Here is a tiny trained network, its code and every weight. The questions are about switching its units off for an input and a target symbol, where a switched-off unit gives its printed mean instead of its output.

import numpy as np


def w(rows, s, z=0):
    codes = np.array(rows[::2]) - 128.0
    scale = np.full(codes.shape[1], s)
    scale[-1] = z or s
    return codes * scale


def f(y):
    return np.maximum(y, 0)


def softmax(a):
    e = np.exp(a - a.max(-1, keepdims=True))
    return e / e.sum(-1, keepdims=True)


def log_softmax(a):
    a = a - a.max(-1, keepdims=True)
    return a - np.log(np.exp(a).sum(-1, keepdims=True))


def net(x, mask):
    ids = ['ΔΠαγεησ'.index(c) for c in x.split()]
    T = len(ids)
    res = E[ids] + P[:T]
    u = 0
    for l in range(3):
        q, k, v = (res @ M[l].T for M in (Q, K, V))
        z = softmax(np.where(np.tri(T) > 0, q @ k.T / 2**0.5, -1e9)) @ v
        res = res + np.where(mask[u], z, O[l][:, -1]) @ O[l][:, :-1]
        u += 1
        y = f(res @ A[l][:, :-1].T + A[l][:, -1])
        res = res + np.where(mask[u : u + 4], y, B[l][:, -1]) @ B[l][:, :-1]
        u += 4
    return log_softmax(res[-1] @ U[:, :-1].T + U[:, -1])


Q, K, V, O, A, B = {}, {}, {}, {}, {}, {}
E = w([
[119,207,95,123],'Δ',
[167,83,164,82],'Π',
[125,56,123,132],'α',
[142,86,57,99],'γ',
[253,92,57,127],'ε',
[123,155,131,233],'η',
[215,107,236,202],'σ',
],0.012)
P = w([
[102,58,159,69],'0',
[158,154,115,168],'1',
[60,16,188,148],'2',
[172,144,129,160],'3',
[55,1,167,126],'4',
[171,156,118,167],'5',
],0.0094)
Q[0] = w([
[28,54,255,151],'0.h1',
[120,54,182,178],'0.h1',
],0.0082)
K[0] = w([
[76,128,255,156],'0.h1',
[161,109,176,183],'0.h1',
],0.011)
V[0] = w([
[214,111,254,241],'0.h1',
[172,191,67,218],'0.h1',
],0.0055)
O[0] = w([
[238,87,205,253,253],'0.h1',
[251,133,16,178,158],'0.h1',
],0.0037,0.0044)
A[0] = w([
[128,158,88,203,104],'0.n1',
[19,52,135,32,91],'0.n2',
[116,244,1,106,218],'0.n3',
[87,30,95,169,254],'0.n4',
],0.0087,0.0027)
B[0] = w([
[130,176,58,122,207],'0.n1',
[255,239,128,209,169],'0.n2',
[164,113,214,2,179],'0.n3',
[47,130,47,126,253],'0.n4',
],0.0086,0.007)
Q[1] = w([
[47,1,82,164],'1.h1',
[111,62,142,83],'1.h1',
],0.0065)
K[1] = w([
[1,163,128,235],'1.h1',
[178,245,166,188],'1.h1',
],0.0053)
V[1] = w([
[75,136,146,255],'1.h1',
[110,138,84,64],'1.h1',
],0.0052)
O[1] = w([
[64,54,151,137,252],'1.h1',
[251,174,253,24,95],'1.h1',
],0.0029,0.0027)
A[1] = w([
[127,199,111,180,99],'1.n1',
[74,121,178,144,197],'1.n2',
[76,91,166,178,2],'1.n3',
[1,116,126,167,72],'1.n4',
],0.0092,0.0038)
B[1] = w([
[160,212,44,24,225],'1.n1',
[71,84,26,95,188],'1.n2',
[254,151,109,48,189],'1.n3',
[155,47,178,110,255],'1.n4',
],0.0072,0.0052)
Q[2] = w([
[255,236,180,142],'2.h1',
[145,23,2,145],'2.h1',
],0.0045)
K[2] = w([
[59,232,117,1],'2.h1',
[178,35,220,168],'2.h1',
],0.0053)
V[2] = w([
[53,64,80,66],'2.h1',
[254,63,225,218],'2.h1',
],0.0043)
O[2] = w([
[42,149,1,142,254],'2.h1',
[166,104,200,57,111],'2.h1',
],0.0058,0.00065)
A[2] = w([
[117,107,91,138,131],'2.n1',
[120,141,142,130,3],'2.n2',
[105,75,119,249,201],'2.n3',
[51,81,145,99,46],'2.n4',
],0.011,0.0028)
B[2] = w([
[66,140,253,96,196],'2.n1',
[172,111,149,156,128],'2.n2',
[54,253,181,141,254],'2.n3',
[209,193,141,235,177],'2.n4',
],0.0063,0.0073)
U = w([
[199,214,237,199,2],'Δ',
[227,82,85,166,100],'Π',
[134,242,235,26,47],'α',
[2,199,192,138,212],'γ',
[184,38,201,154,227],'ε',
[156,247,34,173,72],'η',
[86,57,28,5,220],'σ',
],0.0068,0.0048)

Each question gives the input, a string of symbols that net reads in full, and the target symbol t.
The units are the heads (2 rows each of Q, K, V and O) and the neurons (one row each of A and B). Each row of codes is followed by its name. A weight is (code - 128) times the scale printed after its matrix; where a second scale follows, it is the last column's (O, A, B and U).
mask holds one flag per unit, layer by layer, with each layer's heads first. A switched-off unit (its flag False) gives its mean, the last column of its rows in O or B, instead of its output. The means were averaged over made-up inputs and are rounded, as every weight is.
A unit's drop is (log p(t) with every unit on - log p(t) with that unit switched off) / (log p(t) with every unit on - log p(t) with every unit switched off).
The circuit of an input: a set's keep is (log p(t) with only the set's units on - log p(t) with every unit switched off) / (log p(t) with every unit on - log p(t) with every unit switched off). Starting from the 12 units with the biggest drops (on a tie, the unit counted first), units are removed one at a time, each time the one whose removal leaves the highest keep (on an exact tie, the one counted first), for as long as the keep stays at least 0.8.
units of the circuit, in order: the units of the circuit, biggest drop first
most important unit: the unit with the biggest drop
k most important neurons: the k neurons with the biggest drops, biggest first
top k neurons in layer l: the k neurons of layer l with the biggest drops, biggest first
drop of u: that unit's drop, to one decimal
input ε η σ η γ, target ε: units of the circuit, in order => [0.h1, 2.h1]
input η σ η σ Δ Π, target ε: most important unit => 2.h1
input γ ε γ η γ, target γ: units of the circuit, in order => [1.n3, 2.n3, 1.n1, 0.n3]
input ε η Δ σ η, target ε: units of the circuit, in order => [2.h1, 0.n4, 0.h1, 1.n4]
input γ Δ γ, target η: units of the circuit, in order => [0.n2, 0.h1]
input α η Δ α σ α, target γ: top 2 neurons in layer 0 => [0.n3, 0.n4]
input η η γ σ γ, target ε: units of the circuit, in order => [2.h1, 0.h1]
input γ γ ε η γ, target γ: top 3 neurons in layer 0 => [0.n4, 0.n1, 0.n3]
input α γ η σ η, target ε: top 2 neurons in layer 1 => [1.n3, 1.n2]
input α η Π η ε, target γ: 2 most important neurons => [2.n3, 0.n4]
input σ η γ Π, target ε: 2 most important neurons => [0.n4, 2.n3]
input η η σ η Δ, target ε: top 2 neurons in layer 2 => [2.n4, 2.n3]
input γ γ Δ, target η: 4 most important neurons => [0.n2, 1.n4, 0.n3, 2.n1]
input α ε γ Δ, target α: units of the circuit, in order => [0.n3]
input η η γ η ε, target γ: top 2 neurons in layer 1 => [1.n1, 1.n3]
input η γ α Δ, target α: top 2 neurons in layer 0 => [0.n3, 0.n4]
input γ γ γ, target η: drop of 0.n2 => 1.0
input σ η η ε η α, target γ: drop of 1.n2 => 0.2
input η γ γ σ Δ, target ε: drop of 0.h1 => 0.4
